How the nodes are linked:
at | ze ko ru za si
w189 | w489 w930 w860 w473 w359
w935 | w263 w689 w271 w536 w302
w28 | w81 w4 w412 w126 w467
w412 | w4 w302 w489 w37 w932
w405 | w566 w223 w126 w930 w195
w669 | w46 w747 w253 w263 w621
w359 | w422 w479 w704 w46 w189
w46 | w616 w195 w747 w359 w473
w460 | w560 w189 w395 w344 w419
w271 | w689 w341 w792 w905 w240
w419 | w236 w359 w263 w707 w460
w659 | w621 w605 w566 w302 w536
w422 | w935 w271 w479 w616 w489
w536 | w669 w253 w905 w935 w659
w240 | w171 w477 w81 w566 w271
w341 | w215 w236 w419 w698 w477
w891 | w37 w401 w473 w560 w833
w253 | w747 w127 w698 w689 w605
w905 | w253 w698 w959 w271 w566
w616 | w536 w905 w195 w422 w401
w477 | w562 w560 w460 w39 w341
w974 | w344 w621 w659 w4 w557
w39 | w727 w891 w344 w477 w698
w401 | w659 w566 w405 w489 w616
w81 | w477 w460 w4 w223 w792
w126 | w223 w974 w37 w28 w608
w473 | w401 w405 w3 w189 w46
w833 | w881 w616 w46 w236 w891
w621 | w473 w3 w605 w395 w669
w707 | w833 w46 w669 w419 w344
w747 | w195 w608 w127 w704 w3
w195 | w905 w959 w608 w479 w405
w395 | w189 w860 w171 w621 w263
w881 | w557 w536 w616 w932 w37
w560 | w412 w489 w189 w891 w236
w932 | w677 w935 w422 w881 w412
w479 | w271 w792 w467 w195 w930
w689 | w704 w215 w341 w253 w171
w557 | w707 w669 w536 w677 w974
w562 | w28 w412 w560 w727 w215
w37 | w974 w659 w401 w412 w881
w698 | w127 w833 w707 w341 w39
w344 | w891 w473 w621 w460 w707
w302 | w395 w171 w240 w659 w935
w236 | w932 w422 w359 w833 w560
w4 | w460 w395 w302 w974 w677
w930 | w240 w81 w28 w405 w479
w467 | w792 w677 w932 w608 w28
w171 | w860 w562 w477 w605 w689
w677 | w419 w263 w935 w557 w4
w704 | w479 w467 w215 w747 w860
w792 | w341 w419 w677 w959 w81
w605 | w3 w727 w39 w171 w253
w127 | w608 w881 w833 w215 w727
w3 | w405 w126 w727 w860 w747
w860 | w930 w28 w562 w3 w704
w608 | w959 w557 w881 w467 w126
w727 | w126 w37 w891 w562 w127
w223 | w39 w344 w974 w81 w959
w959 | w698 w707 w557 w792 w223
w566 | w605 w39 w223 w240 w905
w489 | w302 w240 w930 w401 w422
w263 | w359 w704 w689 w669 w395
w215 | w467 w932 w236 w127 w562

The rows follow the links: the fewer symbols apart two nodes are, the more alike their rows tend to be.

Each row is also shifted at random along 5 hidden directions that mean nothing.

Some nodes, each with a row of numbers:
w405	[-109,-7,2,5,-25,-33,32,61,5,54,18,-32,-4,-5,-1,21,-2,-24,-37,-13,32,-31,-2,1,42,51,52]
w704	[-75,31,-44,-19,-4,-26,-26,29,-15,-23,13,-37,-27,26,1,-42,-26,-40,19,5,17,-31,-12,-26,-6,1,-23]
w359	[-43,-22,-10,17,57,-41,-18,10,-17,-12,-9,-50,-3,45,13,-24,-31,-22,-3,25,-11,-33,41,3,-23,-35,-29]
w467	[-45,30,9,23,2,-71,-34,19,3,-23,21,27,-21,-11,-28,-30,-35,-13,0,-4,-15,-22,-20,-13,11,26,-18]
w341	[70,-70,-27,4,13,40,-32,20,8,-8,6,-52,-4,24,-5,6,-5,-68,37,-41,4,-14,7,10,-17,-90,-17]
w727	[20,11,-29,-5,-27,30,36,-21,-27,-4,-24,23,-7,-30,14,10,39,44,21,-11,23,35,-3,-30,-10,-3,5]
w562	[-27,-35,-1,-12,27,-14,13,-27,-28,-69,-1,-40,-5,32,-25,14,49,8,32,-4,-24,66,12,-2,39,-44,-32]
w891	[33,11,-30,-14,-18,24,64,-14,2,77,-32,59,-3,-32,22,-15,-41,94,-5,-23,56,-13,44,-5,-53,19,10]
w401	[-20,-1,8,19,-73,0,43,22,4,31,6,21,-52,-20,-16,27,-24,8,-39,-40,37,29,-21,0,32,33,40]
w747	[9,38,2,16,23,-2,4,-32,-27,-26,-35,1,25,-4,51,10,5,40,-11,54,-51,20,-4,-18,-36,26,-28]
w669	[-2,26,5,-4,6,19,-37,-19,19,7,-9,21,22,-2,55,18,-1,13,-10,56,-40,4,-24,2,-44,8,-13]
w605	[23,-25,-26,-21,6,66,-4,16,-8,5,6,-18,47,-22,9,18,53,-3,38,-6,38,-7,-19,-10,-20,-27,30]
w263	[-7,10,-4,-3,46,-2,-60,-8,14,-28,1,3,36,3,13,-16,5,-14,30,26,-29,-23,-7,17,-15,-41,-23]
w659	[-16,18,30,-33,-58,24,21,-29,-4,3,-6,35,-9,-18,-20,40,12,5,-20,-11,-8,57,-22,-4,38,49,14]
w28	[-57,9,2,-15,-54,-71,-20,26,7,-44,30,-5,-29,3,-26,3,30,-16,-2,-5,-9,30,-21,-20,65,7,22]
w189	[-113,-19,-8,5,-61,-25,-17,2,-12,2,-25,-12,-15,-17,-25,-10,10,-34,17,-25,31,6,16,-12,24,-12,28]
w473	[-1,-2,-23,-10,-33,1,26,-12,-1,32,-19,-9,10,-6,39,9,26,41,-23,14,13,-3,28,-18,-13,1,26]
w195	[-23,7,8,34,-12,-38,-6,60,7,-2,13,-50,-17,22,22,20,-24,-47,-47,-5,-12,-31,-21,-6,4,41,9]
w616	[-16,-5,20,61,59,20,40,23,-18,-7,2,-4,0,-16,-13,25,-40,-7,-8,-19,2,-17,-20,-11,-11,50,-4]
w39	[-33,-9,29,-5,15,44,46,-30,21,47,-1,10,20,0,3,12,-10,51,-25,4,1,1,8,36,-17,6,9]
w344	[-15,-20,8,-3,-29,22,-7,-9,9,30,-21,0,34,-2,27,46,18,3,-23,15,-4,-9,4,18,-16,-5,26]
w698	[22,-19,28,22,-46,49,4,-1,5,13,13,-8,-32,32,22,39,-36,-4,-26,-22,-34,34,-14,1,-11,-12,-19]
w560	[12,-9,-21,-7,-45,-20,23,-32,-8,-9,-46,68,-37,-27,-24,-16,-22,44,-1,-36,29,35,40,-6,6,-22,-3]
w707	[-25,-2,0,20,-2,24,-13,17,17,43,-27,12,16,-8,30,11,-27,-32,-17,8,-15,-46,-3,8,-34,15,-4]
w253	[15,58,-22,-12,-54,69,-10,13,17,42,25,25,-33,-2,21,-27,-45,28,-10,-10,12,-7,-35,-9,-35,26,-20]
w215	[13,29,-21,4,40,3,2,-27,-2,-28,-25,39,-16,1,-22,-43,-30,36,28,-12,-7,3,15,-11,-33,-4,-35]

Complete each set of four: the symbols that take the first to the second take the third to the fourth, perhaps in another order.
Answers are names.
[-69,-25,-46,-4,-15,-26,-13,30,8,19,-1,-36,-8,14,-5,-29,14,-12,18,-21,48,-39,39,-17,2,-41,31]
to [-17,-17,12,6,5,-67,-21,-2,-9,-43,-19,38,19,-25,-16,13,49,11,20,14,-22,20,-12,-5,33,-18,8]
as [-78,13,-36,-34,-66,17,-14,17,-16,1,-12,-26,-13,-21,-2,20,47,-23,-5,-14,38,12,-17,-47,7,34,38]
to w37

[-40,37,0,-30,-77,-24,5,-27,0,14,-11,50,-24,-16,21,13,11,43,-40,13,-7,58,6,-28,15,38,7]
to [82,10,-42,-12,-46,-5,8,28,10,9,-11,11,15,-48,35,11,59,46,11,35,53,-23,-29,-26,-1,-5,50]
as [-21,15,-18,-53,0,23,9,19,-10,32,24,-55,46,14,9,-3,36,-21,-6,29,14,-38,-20,6,30,32,38]
to w621

[85,14,25,6,21,53,10,-46,7,-10,-2,19,7,12,33,27,-9,58,-10,31,-65,49,-13,4,-29,-8,-39]
to [52,49,44,-11,0,-19,-16,-46,-17,-7,-16,44,26,-8,24,19,1,27,-48,59,-63,23,-18,-7,-11,35,-20]
as [34,-50,35,7,-19,-54,-13,-55,28,-10,-22,56,21,13,12,22,21,50,-26,33,-51,51,39,38,11,-53,-9]
to w240

[37,-11,10,21,-6,15,-27,8,9,14,-5,-44,24,24,34,32,5,-23,-36,23,-28,8,-1,6,-28,-15,1]
to [89,-4,-40,-3,-76,-62,-27,9,17,-1,18,-29,-55,60,37,-28,-23,-3,-17,13,-10,15,40,-28,-3,-41,-26]
as [-64,21,-37,-23,43,-29,3,-6,-10,9,-10,8,23,-15,-3,-55,15,42,17,27,31,-37,35,0,-16,-8,-4]
to w126

[-69,24,-9,-37,21,19,15,3,27,18,40,31,-7,-15,-19,-26,-17,26,21,-31,29,-6,6,50,9,-24,2]
to [-26,-14,26,26,50,58,38,-14,4,29,13,-17,3,30,3,11,-47,18,-34,2,-29,12,2,27,-31,1,-32]
as [-1,-9,-2,12,16,36,32,27,-23,-21,-3,5,6,-34,-11,26,43,20,19,-3,25,25,-37,-24,26,20,38]
to w422

[33,-14,-41,-18,-37,2,13,3,-11,35,-12,-36,25,-2,37,5,40,42,-9,25,49,-16,30,-9,-21,-15,38]
to [72,9,-24,-11,-3,-25,16,6,9,-3,3,13,29,-31,35,7,55,78,4,52,10,-6,-4,-17,-1,10,23]
as [-19,-6,-28,23,12,-3,2,7,-17,-22,-12,7,-41,-1,-26,-29,-36,-30,21,-49,26,-17,16,-5,-5,-26,-21]
to w479

[-45,-13,2,4,34,-8,35,-22,-28,9,-37,-15,40,0,34,12,20,27,-29,38,-3,-2,54,-7,-5,1,13]
to [65,31,-17,-8,4,-26,-6,28,3,-8,30,-44,-8,23,46,10,11,19,-19,49,-21,-6,-20,-24,-2,18,1]
as [-79,19,48,60,107,13,40,-19,-41,-61,1,12,0,-20,-11,28,-5,-5,-15,-4,-52,53,-44,-7,-2,63,-19]
to w566

[-3,-5,-18,-43,35,36,19,-20,26,20,17,36,5,-11,-14,-30,-6,59,44,-4,26,-3,6,30,-11,-40,-19]
to [52,-18,3,46,-3,-34,-11,27,-6,-4,-7,-12,-2,14,25,30,7,-6,-18,34,-26,-15,0,-22,-16,22,17]
as [53,-77,17,-15,-34,17,-5,-19,29,-36,7,-15,-2,20,-11,37,31,7,5,-20,-4,38,17,22,31,-80,-5]
to w608

[-30,-15,9,1,31,-25,49,-40,1,-6,-31,50,-21,0,-18,-22,-24,68,0,-2,15,24,58,16,-6,-14,-25]
to [74,-17,5,42,67,13,31,39,-23,-18,-1,-58,5,19,15,25,-7,-6,-7,-8,5,-30,-6,-15,-14,-9,3]
as [-42,4,-5,-30,37,-16,-39,-10,-9,-17,-32,42,60,-52,-29,-23,34,-7,45,27,6,-18,1,16,12,15,20]
to w669

[43,26,21,-53,3,-20,26,-26,15,-8,25,46,-11,-11,-45,-28,4,46,12,-14,-1,40,8,38,36,5,-18]
to [-31,-21,-30,-17,8,-41,9,8,10,16,-6,-17,3,20,1,-38,1,32,9,7,42,-31,71,2,-10,-30,-5]
as [12,29,6,5,-42,-39,-83,5,7,-10,-25,67,-12,-31,-24,-14,-15,-57,9,-10,-27,-6,-41,-7,5,31,-6]
to w236

[17,0,7,30,0,65,-9,-7,19,39,-32,18,-11,-25,15,19,-37,-10,-2,-19,5,-10,-17,5,-47,11,-1]
to [-28,33,-16,16,50,55,33,-14,-45,-17,-25,9,14,-19,19,1,-17,8,17,-4,-18,4,-17,-33,-45,30,-26]
as [46,-1,-23,-29,50,27,3,-24,10,10,7,-27,63,13,40,14,61,75,4,63,-18,0,16,17,-24,-23,1]
to w473

[-108,-27,24,39,-30,-28,7,26,-24,4,-4,-26,6,-11,-8,44,27,-39,-22,-3,3,4,-23,-9,33,35,50]
to [86,3,17,16,-17,33,4,-14,-7,37,-21,32,0,-14,5,10,-25,-21,-27,-22,-18,-14,-13,8,-19,33,5]
as [176,26,-59,-15,-15,79,-21,23,-3,16,-17,-12,16,-35,15,-12,15,-12,54,2,34,-40,-36,-15,-43,-7,7]
to w621

[40,-37,-9,-5,-51,3,47,40,4,6,22,-47,-25,24,2,40,17,-2,-23,-27,39,20,-4,-10,38,0,41]
to [-22,-31,-35,-21,-4,24,0,-17,-30,-53,-19,-5,-2,-14,-21,-2,40,-14,71,-30,29,5,5,-22,10,-44,4]
as [-24,-5,-4,61,-26,12,-24,-1,-42,6,-72,19,7,-42,42,33,-9,-28,-9,3,-12,-10,4,-31,-43,34,4]
to w341

[-21,37,9,-24,-41,-94,-3,4,29,-32,42,3,-38,20,-13,-25,4,28,-19,5,5,35,8,1,55,6,3]
to [-18,-32,24,-17,-67,8,1,-4,25,24,29,-50,1,38,33,41,22,3,-48,19,-11,18,10,12,12,-16,22]
as [-86,-14,-21,-33,-24,18,-44,16,21,-1,0,-6,27,-24,-26,-3,34,-32,53,3,29,-31,-21,10,-2,-35,16]
to w405

[49,6,-25,10,108,5,13,-27,-28,-47,-15,-8,2,5,9,-32,-11,56,45,4,-22,-4,26,-10,-37,-41,-60]
to [-10,23,21,2,-13,12,-32,-1,2,-24,4,50,-30,-11,-50,-19,-32,-49,16,-37,-7,12,-44,6,6,21,-16]
as [54,0,18,-51,-1,-65,6,-18,23,30,21,5,7,31,-6,-35,3,29,-34,34,0,-14,61,49,25,-11,-2]
to w189

[70,-8,-5,55,-40,10,18,39,-12,-7,16,-17,-40,6,9,29,-26,-22,-30,-43,6,12,-18,-30,-4,9,4]
to [83,33,-22,-14,-2,-23,0,39,8,-8,38,-76,8,35,40,5,34,-1,-18,39,-22,-13,-21,-25,-1,4,-1]
as [-34,0,31,43,40,-20,-16,10,-20,-59,-12,16,-16,-29,-43,5,-1,-40,29,-18,-27,23,-36,-15,16,7,-25]
to w479

[-52,9,0,8,-53,25,48,-10,0,49,-25,69,-32,-45,-13,9,-26,57,-27,-32,40,-6,13,6,-9,39,12]
to [50,-10,22,24,39,-38,26,16,14,-3,17,-6,-30,19,-19,-25,-51,10,-4,-10,-3,10,18,14,5,-12,-21]
as [11,-52,8,9,76,-27,38,17,3,-24,20,-39,11,22,-16,-11,26,6,25,-16,30,-10,33,13,18,-41,8]
to w905

